Below are the code and all the weights of a small trained network. Each question names an input and a target symbol and asks about switching units off, where a switched-off unit gives its printed mean instead of its output.

import numpy as np


def w(rows, s, z=0):
    codes = np.array(rows[::2]) - 128.0
    scale = np.full(codes.shape[1], s)
    scale[-1] = z or s
    return codes * scale


def norm(h):
    return h / np.sqrt((h * h).mean(-1, keepdims=True) + 1e-5)


def f(y):
    return np.maximum(y, 0)


def softmax(a):
    e = np.exp(a - a.max(-1, keepdims=True))
    return e / e.sum(-1, keepdims=True)


def log_softmax(a):
    a = a - a.max(-1, keepdims=True)
    return a - np.log(np.exp(a).sum(-1, keepdims=True))


def net(x, mask):
    ids = ['βδεζηθμξστψω'.index(c) for c in x.split()]
    T = len(ids)
    res = E[ids] + P[:T]
    r = norm(res)
    for j in range(2):
        rows = slice(2 * j, 2 * j + 2)
        q, k, v = (r @ M[0][rows].T for M in (Q, K, V))
        z = softmax(np.where(np.tri(T) > 0, q @ k.T / 2**0.5, -1e9)) @ v
        o = O[0][rows]
        res = res + np.where(mask[j], z, o[:, -1]) @ o[:, :-1]
    y = f(norm(res) @ A[0][:, :-1].T + A[0][:, -1])
    res = res + np.where(mask[2:10], y, B[0][:, -1]) @ B[0][:, :-1]
    return log_softmax(norm(res)[-1] @ U[:, :-1].T + U[:, -1])


Q, K, V, O, A, B = {}, {}, {}, {}, {}, {}
E = w([
[76,193,114,117,110,89,171,168,25,251,124],'β',
[47,166,141,132,168,158,153,91,104,79,124],'δ',
[126,70,103,147,164,139,161,53,78,127,170],'ε',
[107,83,119,65,180,136,144,91,118,161,130],'ζ',
[122,123,110,87,124,54,97,44,154,130,149],'η',
[75,135,52,104,132,172,157,136,184,135,171],'θ',
[77,160,180,168,184,202,94,112,115,130,126],'μ',
[100,124,129,186,183,136,129,73,127,95,57],'ξ',
[111,60,94,101,195,117,137,131,100,132,119],'σ',
[122,52,96,134,185,145,121,141,97,163,115],'τ',
[156,173,123,55,143,143,168,128,185,106,175],'ψ',
[117,61,103,89,175,105,83,154,153,130,148],'ω',
],0.029)
P = w([
[84,186,131,189,245,13,222,206,77,254,93],'0',
[61,178,155,159,205,52,189,168,104,217,117],'1',
[65,157,144,154,201,73,172,156,115,183,117],'2',
[76,131,143,122,179,105,176,137,123,169,128],'3',
[82,136,121,94,186,116,153,124,117,133,129],'4',
[105,114,123,105,163,137,156,110,117,130,119],'5',
[103,113,115,93,158,154,122,97,116,126,123],'6',
[120,101,101,74,138,152,120,99,119,101,112],'7',
[109,85,131,74,102,181,112,85,142,107,119],'8',
[138,83,98,89,104,186,99,99,123,63,119],'9',
[144,58,105,98,75,199,86,88,143,54,114],'10',
[163,54,110,106,49,222,87,97,134,35,117],'11',
[204,35,78,115,13,250,51,71,138,35,113],'12',
[110,76,74,98,128,148,109,103,124,121,127],'13',
],0.016)
Q[0] = w([
[35,3,90,107,206,195,133,168,71,97,164],'H1',
[88,132,184,179,200,131,78,119,136,85,82],'H1',
[93,50,86,99,183,186,128,73,123,127,135],'H2',
[124,160,161,168,158,150,153,97,129,109,110],'H2',
],0.069)
K[0] = w([
[109,74,90,142,53,253,65,140,113,70,60],'H1',
[117,25,113,163,173,90,47,134,113,114,58],'H1',
[153,87,119,114,48,198,59,105,166,21,133],'H2',
[130,110,138,98,188,100,84,194,216,120,119],'H2',
],0.058)
V[0] = w([
[125,157,150,115,141,185,105,165,86,142,187],'H1',
[89,141,161,99,97,91,121,121,119,83,159],'H1',
[234,188,118,116,187,132,105,137,255,162,119],'H2',
[168,39,168,127,177,102,59,150,141,143,180],'H2',
],0.029)
O[0] = w([
[119,152,133,125,124,127,119,193,96,95,181,166],'H1',
[181,130,78,120,193,122,102,118,81,166,163,111],'H1',
[161,92,91,133,121,161,108,132,120,5,84,249],'H2',
[98,86,169,153,218,62,166,165,167,61,132,55],'H2',
],0.014)
A[0] = w([
[85,110,110,134,143,155,142,133,131,131,145,133],'N1',
[121,102,143,132,139,133,121,133,96,113,106,35],'N2',
[141,169,124,139,119,121,150,145,193,132,147,25],'N3',
[122,146,136,117,144,119,133,122,131,135,125,2],'N4',
[114,111,83,128,121,150,151,144,151,146,149,111],'N5',
[96,120,137,128,134,136,116,128,129,150,149,102],'N6',
[254,205,154,79,141,139,195,152,180,108,152,119],'N7',
[144,156,120,118,100,10,70,63,119,100,142,10],'N8',
],0.07,0.011)
B[0] = w([
[140,151,120,120,118,145,101,128,175,157,152,206],'N1',
[132,145,129,99,124,109,130,100,66,130,110,194],'N2',
[122,128,76,112,82,154,132,100,129,75,152,146],'N3',
[142,90,83,113,131,152,118,142,134,141,126,143],'N4',
[128,162,80,145,147,137,153,132,143,121,147,228],'N5',
[137,101,173,147,138,104,125,122,88,98,102,194],'N6',
[253,123,186,138,109,135,204,98,167,95,126,254],'N7',
[154,190,86,121,129,42,64,93,157,129,153,184],'N8',
],0.05,0.019)
U = w([
[238,86,169,104,119,110,205,130,153,117,155,160],'β',
[133,123,151,126,113,73,189,189,60,206,147,206],'δ',
[123,27,96,138,107,97,148,86,106,122,211,99],'ε',
[146,59,127,117,146,143,96,161,144,145,135,163],'ζ',
[189,161,107,45,73,29,65,60,163,159,165,3],'η',
[97,131,49,129,150,194,176,140,151,114,194,204],'θ',
[150,183,212,192,161,181,37,154,108,68,170,68],'μ',
[116,132,140,216,167,143,126,11,175,145,41,30],'ξ',
[113,65,142,135,141,151,105,121,153,140,125,174],'σ',
[39,124,169,109,3,82,172,123,169,86,149,160],'τ',
[131,116,101,121,161,169,76,115,51,56,65,156],'ψ',
[76,157,170,93,233,96,197,111,137,104,118,138],'ω',
],0.0072,0.0047)

Each question gives the input, a string of symbols that net reads in full, and the target symbol t.
The units are the heads (2 rows each of Q, K, V and O) and the neurons (one row each of A and B). Each row of codes is followed by its name. A weight is (code - 128) times the scale printed after its matrix; where a second scale follows, it is the last column's (O, A, B and U).
mask holds one flag per unit, heads first, then neurons. A switched-off unit (its flag False) gives its mean, the last column of its rows in O or B, instead of its output. The means were averaged over made-up inputs and are rounded, as every weight is.
A unit's drop is (log p(t) with every unit on - log p(t) with that unit switched off) / (log p(t) with every unit on - log p(t) with every unit switched off).
The circuit of an input: a set's keep is (log p(t) with only the set's units on - log p(t) with every unit switched off) / (log p(t) with every unit on - log p(t) with every unit switched off). Starting from all 10 units, units are removed one at a time, each time the one whose removal leaves the highest keep (on an exact tie, the one counted first), for as long as the keep stays at least 0.8.
circuit, biggest first: the units of the circuit, biggest drop first
most important unit: the unit with the biggest drop
k most important neurons: the k neurons with the biggest drops, biggest first
drop when u is switched off: that unit's drop, to one decimal
input ψ ψ τ ψ δ δ ψ ω, target ψ: circuit, biggest first => N7, H2
input η η δ δ, target η: circuit, biggest first => N1, N7
input θ θ θ μ η μ, target μ: 3 most important neurons => N7, N1, N8
input ω ζ ω ψ η ψ σ ψ τ, target ψ: circuit, biggest first => H2, N7
input ξ ω ε τ δ β ε ψ ω σ, target ω: circuit, biggest first => H2, N7
input ξ ψ σ θ τ, target θ: 3 most important neurons => N7, N8, N5
input δ ω θ β μ δ μ τ, target μ: circuit, biggest first => H2, N6, N7, N1
input θ η μ β θ θ σ ζ ψ ω μ σ, target μ: 3 most important neurons => N6, N7, N1
input τ σ τ ψ ω ψ ψ ψ μ, target ψ: most important unit => H2
input δ ψ ξ ψ ψ ψ ξ ψ θ θ ψ ω ψ ξ, target ω: 2 most important neurons => N7, N8
input θ θ θ θ η ξ, target ξ: circuit, biggest first => H1, N7
input ω θ σ δ ψ θ τ, target θ: circuit, biggest first => N7, N8, N5
input δ θ ζ, target θ: circuit, biggest first => N7, H2, N8, N2
input ψ ψ ψ ψ ζ σ ψ δ η η θ μ, target μ: 2 most important neurons => N7, N2
input ε ω ψ ξ ψ η ψ ω ε, target ω: 3 most important neurons => N7, N8, N2
input ω ψ θ δ σ, target δ: 3 most important neurons => N7, N6, N8
input μ δ σ θ τ θ β θ θ ψ η σ, target η: 4 most important neurons => N1, N7, N2, N6
input ψ η ψ σ η δ ψ θ μ θ η ω, target η: circuit, biggest first => H2, N7, N1, N2
input ψ δ μ τ ε, target τ: 3 most important neurons => N3, N7, N6
input ψ η δ η ε, target η: 3 most important neurons => N1, N7, N2
input β θ η η σ, target η: most important unit => N1
input ω δ η, target η: most important neuron => N8
input ε ε η ψ σ ψ ψ ψ θ θ δ η ξ σ, target ξ: 3 most important neurons => N7, N6, N8
input ξ θ θ ζ ψ θ ε δ, target θ: 2 most important neurons => N7, N6
input ψ η β θ σ, target θ: 2 most important neurons => N7, N8
input ψ ψ θ ω ε ω, target ε: drop when N4 is switched off => 0.3
input ω δ ζ ω ψ ω, target ψ: drop when H2 is switched off => 0.5
